Below are the code and all the weights of a small trained network. Each question names an input and a class and asks about switching units off, where a switched-off unit gives its printed mean instead of its output.

import numpy as np


def w(rows, s, z=0):
    codes = np.array(rows[::2]) - 128.0
    scale = np.full(codes.shape[1], s)
    scale[-1] = z or s
    return codes * scale


def norm(h):
    return h / np.sqrt((h * h).mean(-1, keepdims=True) + 1e-5)


def f(y):
    return np.maximum(y, 0)


def log_softmax(a):
    a = a - a.max(-1, keepdims=True)
    return a - np.log(np.exp(a).sum(-1, keepdims=True))


def net(x, mask):
    res = np.array(x, float).reshape(1, 3) / 4 @ E
    u = 0
    for l in range(2):
        y = f(norm(res) @ A[l][:, :-1].T + A[l][:, -1])
        res = res + np.where(mask[u : u + 8], y, B[l][:, -1]) @ B[l][:, :-1]
        u += 8
    return log_softmax(norm(res)[-1] @ U[:, :-1].T + U[:, -1])


A, B = {}, {}
E = w([
[174,217,182],'x0',
[254,19,159],'x1',
[213,94,64],'x2',
],0.0063)
A[0] = w([
[105,56,101,5],'L0N1',
[90,202,79,105],'L0N2',
[138,98,72,2],'L0N3',
[96,97,246,113],'L0N4',
[160,36,131,33],'L0N5',
[106,74,110,108],'L0N6',
[86,172,151,21],'L0N7',
[57,143,121,180],'L0N8',
],0.011,0.0039)
B[0] = w([
[89,39,93,169],'L0N1',
[74,203,109,235],'L0N2',
[2,133,124,150],'L0N3',
[74,39,117,209],'L0N4',
[210,136,73,202],'L0N5',
[88,79,68,185],'L0N6',
[116,179,53,170],'L0N7',
[226,126,103,252],'L0N8',
],0.009,0.0047)
A[1] = w([
[81,54,121,136],'L1N1',
[169,196,176,75],'L1N2',
[97,154,202,3],'L1N3',
[148,118,57,91],'L1N4',
[133,63,246,72],'L1N5',
[123,66,207,82],'L1N6',
[127,190,155,61],'L1N7',
[98,153,114,111],'L1N8',
],0.012,0.0054)
B[1] = w([
[89,1,141,254],'L1N1',
[127,19,167,173],'L1N2',
[92,45,41,134],'L1N3',
[90,114,175,224],'L1N4',
[22,33,46,187],'L1N5',
[25,24,88,177],'L1N6',
[56,40,11,167],'L1N7',
[145,157,209,188],'L1N8',
],0.008,0.0043)
U = w([
[152,194,193,1],'0',
[181,106,84,187],'1',
[41,47,62,254],'2',
[134,171,241,1],'3',
[30,196,45,251],'4',
[251,123,149,148],'5',
[147,176,191,1],'6',
],0.016,0.0078)

Each question gives the input, the list of numbers given to net, and the class t.
The units are the neurons (one row each of A and B). Each row of codes is followed by its name. A weight is (code - 128) times the scale printed after its matrix; where a second scale follows, it is the last column's (A, B and U).
mask holds one flag per neuron, layer by layer. A switched-off neuron (its flag False) gives its mean, the last column of its row in B, instead of its output. The means were averaged over made-up inputs and are rounded, as every weight is.
A unit's drop is (log p(t) with every unit on - log p(t) with that unit switched off) / (log p(t) with every unit on - log p(t) with every unit switched off).
most important unit: the unit with the biggest drop
k most important neurons: the k neurons with the biggest drops, biggest first
top k neurons in layer l: the k neurons of layer l with the biggest drops, biggest first
drop when u is switched off: that unit's drop, to one decimal
input [8,-2,8], class 5: top 3 neurons in layer 1 => [L1N5, L1N2, L1N1]
input [0,4,0], class 1: most important unit => L0N5
input [-5,-7,8], class 4: top 2 neurons in layer 0 => [L0N2, L0N4]
input [-5,-4,-1], class 4: top 3 neurons in layer 0 => [L0N4, L0N2, L0N8]
input [4,-1,-4], class 4: 2 most important neurons => [L0N7, L1N1]
input [0,1,4], class 5: top 3 neurons in layer 1 => [L1N5, L1N1, L1N6]
input [3,6,1], class 5: top 3 neurons in layer 0 => [L0N5, L0N4, L0N1]
input [-4,-3,-3], class 4: drop when L1N1 is switched off => 0.2
input [2,2,8], class 5: drop when L1N5 is switched off => 0.1
input [-4,-7,6], class 4: drop when L1N2 is switched off => 0.0
